Each row, then the group of its hidden value
[-104  -43  -24  -86  -92   49  -60  215  -66 -109  -61  -26 -126   51
   50 -130  -26  -69 -131  -54 -124  101  -11  184 -160   11   11   -9
  115   33 -146 -131 -124  205  -73  -21   29   91   71  152 -104]  Gemor
[ -50 -231  -17 -164 -259 -411 -258  239  -43 -231 -111  116 -213   39
  100  -87   22   54  142  264    5 -233 -250  155 -179 -141  226  139
 -207   43 -147  -20  -88  103 -189   63 -226   45 -121  141 -300]  tupab
[-112   44  124  -28   29   62   48   69  -66   15   18   -2   36  -52
   24  -82   56   -2   15   -1  -68  -27   28  106  -92  -36 -153  -65
   19  -50   57   36  -59  -13  -18  -11   17    4  -79   37   37]  tupab
[-318   64  159    8   67  146  -89  103  -59 -136  127  -53   30  -81
  124 -181   52  -37  -27  -68  -62 -142  -78  106 -138  -63 -139  -21
  -48  114   99  169 -143 -102  102   64   -8   -2  -82  -34  -72]  sep
[-45 -49  54 -21  26  19  31  -7 -15 -43  20  49  -1  39  57 -89   5 -40
 -11  -6 -15 -51  20 -10 -21 -13  15  38 -25 122  97  20  33 -53   6  27
  14  -7 -73  11   2]  Sufo
[ -67  -90   -3  -17   56    2   92  -30   -5   33   48   70   49  -18
   32  -14  -17  -55  -12   -2   40    3   49 -132   19   15   86   74
   20   94  159   37  102  -89  -10  106   55  -40  -56  -54  104]  sep
[-113  -59   94  -11   37   57   26   -8  -24  -24   10  -33   66   56
   31  -79  -61  -84  -47  -48  -49    2   38 -114  -26   28    5   42
   20  151  110   88   19  -97   53   29   54  -68  -25  -47   55]  Volik
[-126  -72  -25  -96   44   13   21   50   -9  -46   36  -11   58  -24
   25  -33  -48 -113  -60  -63    1  -39  -16    0  -51  -46   59   37
   27   76   42   28   31    6   12   70   43  -12   12    1   10]  sep
[ -33   40   60   45  -42  130    6   82 -137  -10   14    0  -69   39
   95 -112   83    9   -9   31 -117   59   61   96  -76   42 -138  -38
   65   51   19 -108  -57   39  -28 -134    9   25  -29   73  -51]  Gaf
[ 103 -129   24   25   96   90   93  -85  -32  -19   -2  141   75  148
   53   89 -126  -78  -45   14   64  152   76 -264  110  135  145  116
  161  364  225   45  187 -139   39  -29  119 -114   27  -81   59]  tupab
[ -40   33  163  -66   83   90   69   28   -7  -87   21   53   22   70
   52 -120    1  -13  -50    0  -56  -89   31   91  -40  -43 -137  -25
   46  105   82   82  -26  -35   47  -29   25   27 -106   46  -18]  Sufo
[  24   68  115  -62   86   83  130   32  -75   63    3   49   97  -30
  -10   12   48   -8   43   16  -30   -8   65  153  -39  -42 -199 -106
   87  -74   65   -2   11   24  -26 -110   44   -8  -61   73   50]  sas
[ -43  -49  -38   53  -81  -51 -145   20 -141  -13   10  -22   13  -79
   89   19   84  -28  153   54  -23  -42 -107   23  -63  -43    6   -5
 -136  105   93  -56   37  -95  -37  -92  -82  -81  -17   -7  -95]  tupab
[ 228    3 -130 -277  116 -125  255   21  -92  164    7  111  254 -195
 -117  375   43   -3  109  196   86  -26    3  114   58 -207 -156 -129
  179 -252   67  -89  248   68 -158 -158   21  -10   -4   50   84]  Volik
[-156  -72  -76  -92   -6    6  -78   95   -2  -86   -1  -62   -4  -16
   41 -106  -48 -170  -62 -154  -30  -63  -63  141 -110  -63   89   15
  -31   73  -48  -47  -26   96   20   53   13   13   55   83  -55]  sep
[ -67 -345 -228 -166 -208 -164 -187  151  -29 -176 -168 -138  -69  198
   -6   -2 -272 -269 -181 -104  -72  173  -90 -169  -99   64  451  204
   50  280 -225 -147   33  193  -74   28   44  -57  278   58 -164]  sas
[-97 -92 -39 -92 -36 -87 -33  88 -56 -20  -4  -2  29 -64  18   7  -3 -68
  35  19   0 -41 -61  41 -85 -64  65  25 -30  -3   1 -15  14  31 -65  34
 -17 -24  -1  28 -31]  tupab
[-61   5  44 -50  66  75 101  45 -69  56  25  22  84 -50  -1   7  15 -57
   4 -32  -6  37  56  66 -50  -7 -68 -40  79 -38  51  -9  14  33 -32 -21
  69 -22  -6  33  58]  sas
[-96   9  28 -18  51  79  11  61 -29 -34  38  43  -1 -38  66 -80  27 -48
 -23 -51 -20 -25  -3 105 -61 -27 -48 -22  36  69  87   2 -10  -7  15  27
  26  21 -45  42  13]  Volik
[  20    1  130    0  142   65  350 -178 -135  302  101   -9  320  -92
  -89  188   45   12  104  133   22   78  225 -350  117   36 -169  -14
   90 -136  264  101  209 -222  -41  -65  127 -180  -81 -197  295]  Gemor
[  12  -57   41  -86 -106 -117  -11  107 -106   -7  -56   19  -37   17
   22  -33   56   17   84  134  -65  -53  -16  112  -98  -57  -44   -7
  -34  -77  -65  -78  -28   83 -122  -95  -64    5  -60  102  -84]  Gemor
[ -84  -42  -57 -140   71   57   57   90   13  -68   24   31   18  -13
   19  -45  -47 -124 -113 -108    5  -11   -1  136  -65  -58   45    5
   91   46  -20  -40   12  120   -8   58   70   58   36   84  -16]  Sufo
[ -66   57   65  -28   49  104   48   50  -47  -20   35   13   12  -37
   50  -79   54   -9  -39  -15  -77  -16   23  104  -55  -48 -158  -67
   57   31   92   -4  -15  -27   11  -26   22   40  -67   39   25]  sep
[-169  -56   50  -21  -30  -57  -84  110  -36  -70   25   58  -54  -56
   84 -123   50  -27   70    3   17 -119  -78  136 -125  -47   51   35
 -101   25   26   34  -74   14  -38   90  -48    3  -87   58  -65]  tupab
[ -44  -43   70   31  124  -64  159 -101 -103  180  163  177  168 -152
   52   87  146   15  301  138  214 -199   47  -39   42  -32   21   60
 -139 -107  225   86  142 -126  -56   28  -16 -146 -182  -72   85]  Gaf
[ -52  -12  119   24   50   68  101    5  -69   36   60   94    5   43
   75 -104   58   -9   62   38   19  -62   94   29  -24   43  -40   36
    7   27   91   14    2   -8   -7  -22   28  -32 -110   30   25]  Gaf
[ -57  -20   61  -69  112   97  158  -11    8   20   37   32   90   18
   -1  -29  -50  -68 -100  -44  -21   30   96  -75   12    4  -44    8
  128   72  130   60   68  -51   30   53  105   -8  -36  -26  128]  sep
[  -7  118  223 -130  -99 -132  117  202  -76   35  -56   99 -112 -107
   -9 -123  218  252   76  296 -169 -119   28  300 -162 -168 -386 -162
   16 -374  -31  -16 -155   68 -209  -28 -117  173 -290  160   25]  tupab
[-121   -9  108   -1   42   79   29   54  -43  -22   26   35   16    0
   52  -90    6  -33  -15  -30  -27    4   28   30  -67   19  -42    3
   35   72   86   57  -37  -32    7   34   44  -16  -55   12   27]  tupab
[-162  -44  156  187  105   72  118 -178  -88   99  205  122  108 -105
  117  -16  123   85  136  128   97  -37   80 -393   85   78   21  131
 -123  174  416  208  128 -405   23  157   35 -145 -211 -271  155]  Sufo
[-49 -78  11 -71  28  26  37  27 -30 -34  -7  -8  62  39  16   1 -76 -88
 -70 -18 -36  41  17 -85 -17   3  32  36  86 135  73  27  57 -35  10   5
  57 -39  21 -19  29]  Volik
[-203  -80  141  -91  -21 -159   21   56  -84   29   53  -15  119 -112
   -2   -9   50   12  148  139   24 -178  -48  -55 -101  -96  -14   48
 -140 -130   46  167  -32  -84  -76   83  -54  -92 -129  -65    4]  sas
[-88 -51 -31 -70  39  55  17  53 -35 -50  31  -4  44 -16  40  -9 -40 -89
 -78 -41 -26  26 -11 -20 -36 -23  22  20  79 120  69   2  41 -13  11  25
  50  -5  27  -7   5]  sep
[  50  149  319  -34  184  170  177  -87  -72   -5   69   48  187   48
   30  -17   57   64   43  102  -71 -129   81   19   38  -70 -386 -115
   68   84  230  195   36 -208  100 -184   29  -52 -185  -44   39]  Sufo
[   3   22  213  124  136  181  193 -193  -48  166   23   -1  171   87
   -7  -63   -8  -66   50  -87  -26   58  209 -189   75  122 -118  -15
   11  111  256   91  103 -202   91  -65  125 -157  -86  -84  225]  sas
[ -30  -26   36 -102  -73   50   12  160  -62  -68  -96  -47  -63   84
   -1  -84  -51  -42 -148  -13 -169  138   38   91 -114   10  -75  -41
  159   27  -96  -93  -78  134  -65  -68   49   68   51  114  -33]  sas
[ -34 -191  243 -121 -230 -369  -58   32 -120  -41 -102  -79   31  135
  -11  -63    3   87  192  361 -117 -232  -49 -220  -86  -85   -4  124
 -238  -51  -49  151  -32 -127 -126  -81 -174 -135 -188  -51 -115]  Gemor
[-91 -52 103   2  38  22  54  -5 -59  34  26  27  72   3  26 -41   0 -49
  53  -3  12 -18  42 -49 -36  25   8  34 -20  48  98  64  17 -60  -7  17
  38 -79 -54 -22  47]  sas
[-105  -84   78  -71   10   22    6   68  -23  -58  -30  -13   29   86
   18  -90  -83 -115  -46  -71  -29   -3   18   19  -78   22   60   46
   31   98  -19   40  -34   52    9   13   53  -41   17   46  -21]  sas
[  53 -102   59 -121  -43 -125   67   36  -50   21  -79   28   50   62
  -35   23  -35  -30   49   98  -29  -25   25  -10  -36  -35   14   21
    9  -27  -12  -10   50   35  -90  -57   -5  -45  -42   55    3]  sas
[-144   80   74 -100   -3   26   50  125  -62    8   25  -60   21 -123
    5  -92   96   21  -28   26 -131  -69    1  180 -129 -129 -240 -116
   24 -170    2   -3  -86   30  -49    0  -17   79  -89   61   32]  sep
[-101  -48    1  -41    1   29    6   52  -27  -41   14   -6   -4   -6
   45  -73  -11  -60  -60  -29  -52    5    2   -7  -54  -19    8   20
   28   88   62   -4    9  -20   -3   44   26   10  -19    9   17]  sep

Next part:
[-227   -8  -17    8 -181  263  124  159  253   36  -16   74   49  -64
 -170   71   30  -49  -35  -74   83  122  125   31 -122  -62   53  294
  103  -36 -139  -85 -185 -272   88  276   35  139  -50  -24 -196]  G
[ -82   99   48  -44   94  -62   97   36   11  125   54   38   11   98
   14  -28   31   32   44   61 -116  -67  -21  -45 -149   18  187   57
   51   28 -119   39   49  -33  108  -62 -137   29  -21  -35   46]  G
[-175  100 -224  -31 -112  108   83 -146  -21  213  -67  -13    0   31
  261 -105   98 -125 -216  -14  156   82   52   84 -149  184  184  105
  119  -86   18 -100   -3  -48  -29  -96 -191   47   -7    9 -188]  Q
[ -39  -99  -50   18 -212  316   -7  -54  -29 -105    5   15  -79 -279
 -322   -6  121 -182  -66 -116  603  107  295  146  134 -128 -315   41
  205 -295   28 -302 -150 -189 -146  141  292   14  -57 -211 -153]  H
[ -34   83   80  -43   84 -143  108   49  -26  110   82    9   14  152
  -16  -56   58   -7  111    2 -102  -73  -13  -49 -154   27  177   67
   10   42 -156   97   78  -13  135  -69 -129    8   -9  -39   76]  M
[ -39  218   -8    4  125  -16  -77 -188 -278  -56  -32 -114 -156  -47
  -22   25  -43  263 -126  185   96 -180  -67   -1  -25  -75  -18 -202
   26  -80  254 -324  110  143 -114 -197   29   -1 -112 -114   38]  M
[-183 -160 -210 -311 -352    7   15  202   -4   36  121 -227  -14  -52
 -236  104   49 -231 -515   56  140   48  269 -217  354  135  107   22
   16  131  -20  262  198 -201   64  298  328  186  243 -110   37]  P
[ -76  111   41  -42  108  -81   92   48   11  103   70   55    4  122
   24  -39   42   26   64   86 -157  -84  -51  -45 -182   18  195   69
   36   45 -122   62   67  -33  139  -80 -156   28  -25  -40   44]  G
[-130  -17 -155    5 -115   54   -2   -7 -151  262  -30 -222    4 -107
   78  -21  -15 -172 -176 -112  224   11  269  -19  194  145   45   -9
   80   20   35 -110  -42   19 -109  104    5   33   88  -58 -122]  Q
[  32   99   56   40   83 -135   79   56  -35  204   83   29  -10  192
   63  -47  101  -51  156   -3 -174 -162  -45   25 -155    5  124   -6
  -39  176    3  122   68   28  110  -70 -162  -16  -51   10   12]  Q
[ -39  137   55  -42   74 -131   92    8  -31  107   53   -2    5  162
   31  -58   35   28   91   28 -141  -74  -37  -30 -184   15  192   42
   -1   55 -109   55   99   12  123  -93 -164   12  -35  -20   69]  M
[   6   68   55   28   42 -110   93   74   -1  198   75   20    7  178
   28  -45  106  -69  143  -43 -125 -111   -7   27 -144   11  124   42
  -25  147  -36  121   39   -9  112  -20 -133   -4  -42   11   -7]  S
[-306   67    6   58 -258  357  161 -170   44   83 -271  -44  104 -203
  -98   42   36  146 -149 -204  376   87   77   98 -184  -79 -124  289
  189 -233 -145 -468 -330  -66 -166  190   39  106 -134  -18 -334]  A
[-104  166 -206  -21 -219  163    5  -82   39  -31  -39   36  -71   61
   72  -40  116  -69 -159   93   20  -11  -46  142 -219  -39   11   79
    6   50  170 -119   52  -87   45   -1  -55   80 -121  -20 -215]  Q
[-153 -112  -59   69  205  -20   31  -26 -262   98   89 -125  -78 -154
    8 -103   32 -114  -49 -118  567  114  263  -52  134  287  109  108
  202 -395 -115 -199 -109  -58  -92 -142    8  -42  123 -200  -47]  M
[ -31  111   82  -14   64 -126  111   47    7  103   68   15    8  181
   -5  -51   53   10  141  -22 -119  -53  -25  -14 -200    8  187   86
  -14   54 -121   78   64  -25  142  -56 -151   14  -43   -8   51]  A
[ -45  101   47  -62   46  -92   75   54   -5   71   73    9   -5  120
  -40  -23   37   13   51   61 -134  -85  -17  -47 -128  -15  150   36
    6   73  -93   71   96  -28  127  -36  -89   33  -22  -45   68]  M
[ -18  100   80  -23   24 -127  119   49   18  155   58    4   20  197
    3  -42   72   -7  119  -44 -133  -64  -16   -5 -177    5  179   61
  -25  101  -95  111   70  -16  127  -30 -139   17  -40   19   44]  H
[  11   86   58   11   48 -123  105   64   13  194   80   47    7  211
   43  -50  122  -54  137  -17 -164 -122  -47   28 -183    9  147   39
  -31  157  -36  148   64  -10  130  -51 -153   -2  -50   22    6]  S
[-108  111 -156 -214 -184  164   19 -104   59    7   -9   22  -67  -43
  -42   32   39    3 -358  189   77   46   55    5   10  -39   92  -94
  120  -57  118  -60  163 -128  -22  -11   70  109  -20  -55   25]  A
[-182   22  191  173    8  143  141  -81 -112  261 -189  -98   63 -123
 -120  116   43  271   -4 -214  258 -156   12   31  -56  -76 -131  100
  102  -65    5 -361 -319   87 -207  128   66   30 -124   13 -215]  X
[ -80   -9 -212 -280 -121  -14   26 -239 -228  134   11 -125  -35  -99
   77 -125  103 -185 -427   80  374   63  195  -62  184  199   94 -151
  213 -223  -55  -20  217   14 -123 -186   54    8  147 -152   99]  P
[ 132 -151  219   73  352 -175  -64  124 -343  276  183 -212  -46 -242
 -231   -9 -116 -128  257 -121  300 -137  448 -143  515   15  -90 -296
  163  -97 -111  -80  -33  117 -150   -2  134 -144  148 -248  284]  G
[ -35  141   52  -44   25  -92   86   24   14  104   44   -4   -1  159
    1  -23   23   39   68   23 -151  -59  -20  -17 -163  -22  181   26
  -15   85  -56   51   96  -15  114  -39 -130   32  -50    3   61]  A
[  86 -132   86   58   40  -58  -27  223 -112  131  184  -88  -67  -56
 -265   55   61 -190  127  -76  134 -152  248  -40  275  -53 -122 -109
    6  129   62   96   -3  -54    5  158  201  -22   57 -142   55]  Q
[  27   86   79    9   69 -165   92   81  -12  196   93    6    3  216
   25  -46   92  -46  161  -28 -178 -125  -19    6 -143    8  159   12
  -49  172  -39  156   82   10  132  -43 -145  -10  -37   17   48]  X
[  28   81   75    1   57 -119   68   37  -43  150   77  -12  -19  145
  -22  -36   72  -25  124  -27  -69  -97   23   13  -89  -16  105  -24
  -13   90  -15   70   72    8   76  -46  -85  -12  -42  -17   57]  E
[-132   65   -5   67 -106  141   85  -51    6  117  -83  -42   12  -32
  -32   -7   47   13   -4 -139  203   41   98   93 -113  -22   -2  133
   79  -83  -14 -220 -142  -55  -54   80  -27   41  -89  -14 -174]  E
[ 243   20 -152 -166 -128 -244 -241  145 -291   54  231 -329 -123   -5
 -140  -58  -65 -397  -10  110 -116 -183  381  -79  490  -71 -100 -432
 -116  373  184  212  400  119   42  102  176  -52  144 -202  261]  S
[-241  -46   -9   92  -22  193  152  -66  -12  163  -81    7    0  -87
  -18   18  123   61 -141 -163  438   84   72   61 -103  125   48  228
  174 -269  -25 -246 -246 -125 -114   22   21   57  -41  -23 -245]  E
[   3  128   56  -21    9 -114   85   17  -12   77   59   11  -15  192
  -14  -49   87    3  110   -2 -119  -88  -49   23 -199  -30  124   39
  -40   95  -38   71   96   -6  124  -57 -113   11  -70   -5   31]  H
[-222  -20   64  -34 -187  168  186  112  176 -127    3  137    9   52
 -298  111  196  114 -120   -4  105  -36 -136   -7 -275  -91  -20  340
   29  -40  -95   -8 -116 -250  131  177  162  162  -91  -39 -198]  A
[ -11   90 -136   -5  118  -91  -59 -125 -263   50   76 -148 -110  -29
  126 -174  -24 -152    7   -9  289   85  221   27   57  169  132  -75
  101 -221    5 -170  109   44  -39 -226 -120  -68   43 -157   52]  A
[   9  120  106    3   53 -158  103   63    1  139   69   -5   10  215
   -9  -40   56    9  181  -44 -176  -92  -26   -2 -185  -22  166   46
  -54  132  -81  107   77    7  140  -32 -148    4  -56   18   61]  H
[  79 -161  215    1  137  -76    3  130 -202  233  130 -138  -55 -150
 -340  134   20    8    8  -67  241 -207  256 -123  426  -71 -136 -265
   90   32   75   17  -10   28 -147  112  301  -33   81 -142  188]  E
[  87   55   84    7  301 -179 -102  -68 -386  342   52 -286  -35 -187
   38  -58 -202  -31  106  -14  119 -135  360 -114  410   44   40 -390
  142  -35  -17 -188   80  254 -193 -123  -59 -129  102 -167  274]  G
[ -11  102   78  -27   -1  -97   99   66   35  118   62    9    3  180
  -44  -10   66    9   98  -17 -144  -78  -19   -1 -154  -39  143   40
  -36  124  -45  101   77  -35  124    5  -90   31  -54   13   43]  H
[-143  -84  -14  -80 -153  272   63   34   90  105   -5   30  -57 -166
 -250  179   89   58 -337   40  291   -3  127   -5  173  -72  -63  -43
  158  -78  174  -99  -74 -203 -128  182  287  123  -13  -52  -75]  E
[   5   98   61   59   87  -97   95   21  -22  172   61   50  -14  182
   57  -61  120  -22  159  -32  -84 -110  -53   59 -207   13  120   49
  -11   84  -10   56   21    3   94  -91 -162  -20  -78    8  -27]  S
[ -74  -52 -115 -167 -144  -38   33  225   94  145  149  -95   50   16
  -67  -51  -24 -346  -35  -21  -70  106  317 -102  155   86  192   72
   51  129 -228  237  118 -167  169  197  -19   70  159  -89   79]  G
[  37   49   92   55   93 -116  103  103    5  217  107   65    2  177
   12  -34  118  -80  197  -36 -142 -150  -20   21 -139   -1  109   24
  -21  162  -35  155   28  -17  121  -32 -136  -15  -41    3   12]  Q
[  14  107  110   30  101 -124  121   50   34  190   74   67    1  222
   33  -42   97   13  185  -33 -154  -91  -54   36 -216   -7  182   40
  -20  102  -42  109   46  -19  125  -77 -177   -8  -77   37   38]  E
[  73 -124   34  -21   45    6  -41  107 -110  294  125 -146  -49 -165
 -159   39  -37 -205   -7  -89  248  -15  419  -40  448    5  -32 -259
  133    6   71    8   18  -37 -133  120  161  -37  108 -119  148]  X
[   7  -51  -79 -154 -194   97   -5  110   80   90  112  -28  -46  -52
 -194   47   50 -213 -162   38   95   36  255   -6  220  -63    0 -114
   75   74   69  113  120 -175   15  172  179   69   53  -83   69]  E
[ -52  -27 -150  -88 -142   97  -52   26  -65  201   35 -169  -51 -130
  -41   27  -28 -183 -229   -9  199   46  325   -9  309   43   24 -156
  100   29  135  -50   61  -63 -107  130  119   44   80  -77    4]  X
